Below are the code and all the weights of a small trained network. Each question names an input and a class and asks about switching units off, where a switched-off unit gives its printed mean instead of its output.

import numpy as np


def w(rows, s, z=0):
    codes = np.array(rows[::2]) - 128.0
    scale = np.full(codes.shape[1], s)
    scale[-1] = z or s
    return codes * scale


def f(y):
    return y / 2 * (1 + np.tanh(0.7978845608 * (y + 0.044715 * y**3)))


def log_softmax(a):
    a = a - a.max(-1, keepdims=True)
    return a - np.log(np.exp(a).sum(-1, keepdims=True))


def net(x, mask):
    res = np.array(x, float).reshape(1, 6) / 4 @ E
    y = f(res @ A[0][:, :-1].T + A[0][:, -1])
    res = res + np.where(mask, y, B[0][:, -1]) @ B[0][:, :-1]
    return log_softmax(res[-1] @ U[:, :-1].T + U[:, -1])


A, B = {}, {}
E = w([
[90,1,87,140,140,110,217],'x0',
[212,153,176,117,127,121,158],'x1',
[215,66,49,182,127,128,39],'x2',
[109,78,153,199,142,103,65],'x3',
[100,118,183,189,115,177,177],'x4',
[189,120,170,69,194,78,127],'x5',
],0.0096)
A[0] = w([
[177,149,94,79,140,161,85,217],'neuron 0',
[130,156,131,194,90,123,107,149],'neuron 1',
[103,121,50,106,92,190,168,246],'neuron 2',
[143,116,155,186,115,213,146,238],'neuron 3',
[138,175,179,91,162,194,113,165],'neuron 4',
[159,48,81,107,145,142,111,254],'neuron 5',
[93,151,76,135,96,171,179,145],'neuron 6',
[104,118,172,106,251,82,156,152],'neuron 7',
[4,170,138,194,89,118,78,140],'neuron 8',
[113,59,157,69,120,98,175,223],'neuron 9',
],0.012,0.0035)
B[0] = w([
[178,129,155,57,178,94,77,196],'neuron 0',
[139,156,140,172,125,134,74,172],'neuron 1',
[49,181,113,172,100,82,110,223],'neuron 2',
[150,149,127,225,63,121,145,204],'neuron 3',
[178,114,76,95,35,149,123,208],'neuron 4',
[86,129,141,153,245,90,130,213],'neuron 5',
[84,163,108,153,129,100,151,204],'neuron 6',
[122,31,127,52,114,181,140,212],'neuron 7',
[102,153,143,142,130,208,94,248],'neuron 8',
[93,140,168,116,179,110,216,220],'neuron 9',
],0.012,0.011)
U = w([
[138,151,110,170,131,254,112,171],'0',
[241,114,164,214,133,74,97,90],'1',
[84,193,126,102,153,109,80,247],'2',
[193,93,20,119,255,96,77,2],'3',
[226,179,27,38,75,124,112,134],'4',
[119,20,103,61,189,176,162,95],'5',
[93,151,94,153,131,93,194,112],'6',
],0.0095,0.0024)

Each question gives the input, the list of numbers given to net, and the class t.
The units are the neurons (one row each of A and B). Each row of codes is followed by its name. A weight is (code - 128) times the scale printed after its matrix; where a second scale follows, it is the last column's (A, B and U).
mask holds one flag per neuron, in row order. A switched-off neuron (its flag False) gives its mean, the last column of its row in B, instead of its output. The means were averaged over made-up inputs and are rounded, as every weight is.
A unit's drop is (log p(t) with every unit on - log p(t) with that unit switched off) / (log p(t) with every unit on - log p(t) with every unit switched off).
The circuit of an input: a set's keep is (log p(t) with only the set's units on - log p(t) with every unit switched off) / (log p(t) with every unit on - log p(t) with every unit switched off). Starting from all 10 units, units are removed one at a time, each time the one whose removal leaves the highest keep (on an exact tie, the one counted first), for as long as the keep stays at least 0.8.
circuit, biggest first: the units of the circuit, biggest drop first
k most important neurons: the k neurons with the biggest drops, biggest first
drop of u: that unit's drop, to one decimal
input [-1,7,0,1,4,1], class 1: circuit, biggest first -> [neuron 8; neuron 3]
input [-6,4,6,-2,4,8], class 4: circuit, biggest first -> [neuron 4]
input [-4,-2,5,-5,-2,2], class 3: circuit, biggest first -> [neuron 0; neuron 3]
input [-7,8,4,-6,7,-6], class 1: circuit, biggest first -> [neuron 3; neuron 8]
input [7,-7,7,6,8,2], class 6: circuit, biggest first -> [neuron 3; neuron 0]
input [4,-5,5,0,0,-8], class 2: circuit, biggest first -> [neuron 2; neuron 5]
input [-1,4,-3,1,0,3], class 5: circuit, biggest first -> [neuron 7; neuron 2]
input [-5,0,6,-1,3,3], class 3: 3 most important neurons -> [neuron 0; neuron 2; neuron 3]
input [-8,0,-1,8,5,8], class 4: circuit, biggest first -> [neuron 4; neuron 5]
input [-6,2,-1,5,-4,1], class 4: 2 most important neurons -> [neuron 5; neuron 4]
input [-8,5,-3,7,5,0], class 0: circuit, biggest first -> [neuron 8; neuron 4]
input [8,8,8,-1,4,-7], class 6: 3 most important neurons -> [neuron 2; neuron 0; neuron 5]
input [-2,-6,-1,3,-5,2], class 3: 2 most important neurons -> [neuron 2; neuron 9]
input [4,-5,-6,6,3,-8], class 0: circuit, biggest first -> [neuron 8]
input [8,-6,4,7,0,-3], class 6: 2 most important neurons -> [neuron 0; neuron 2]
input [3,-6,1,3,-5,-8], class 2: 2 most important neurons -> [neuron 2; neuron 5]
input [1,0,4,-6,-8,-2], class 3: drop of neuron 0 -> 0.1
input [-8,6,4,-1,6,-6], class 1: drop of neuron 1 -> 0.2
input [-6,-2,-6,7,-5,0], class 0: drop of neuron 8 -> 0.4
input [-1,7,-3,-8,3,2], class 4: circuit, biggest first -> [neuron 4]
input [4,-3,8,7,3,-3], class 1: drop of neuron 3 -> 1.3
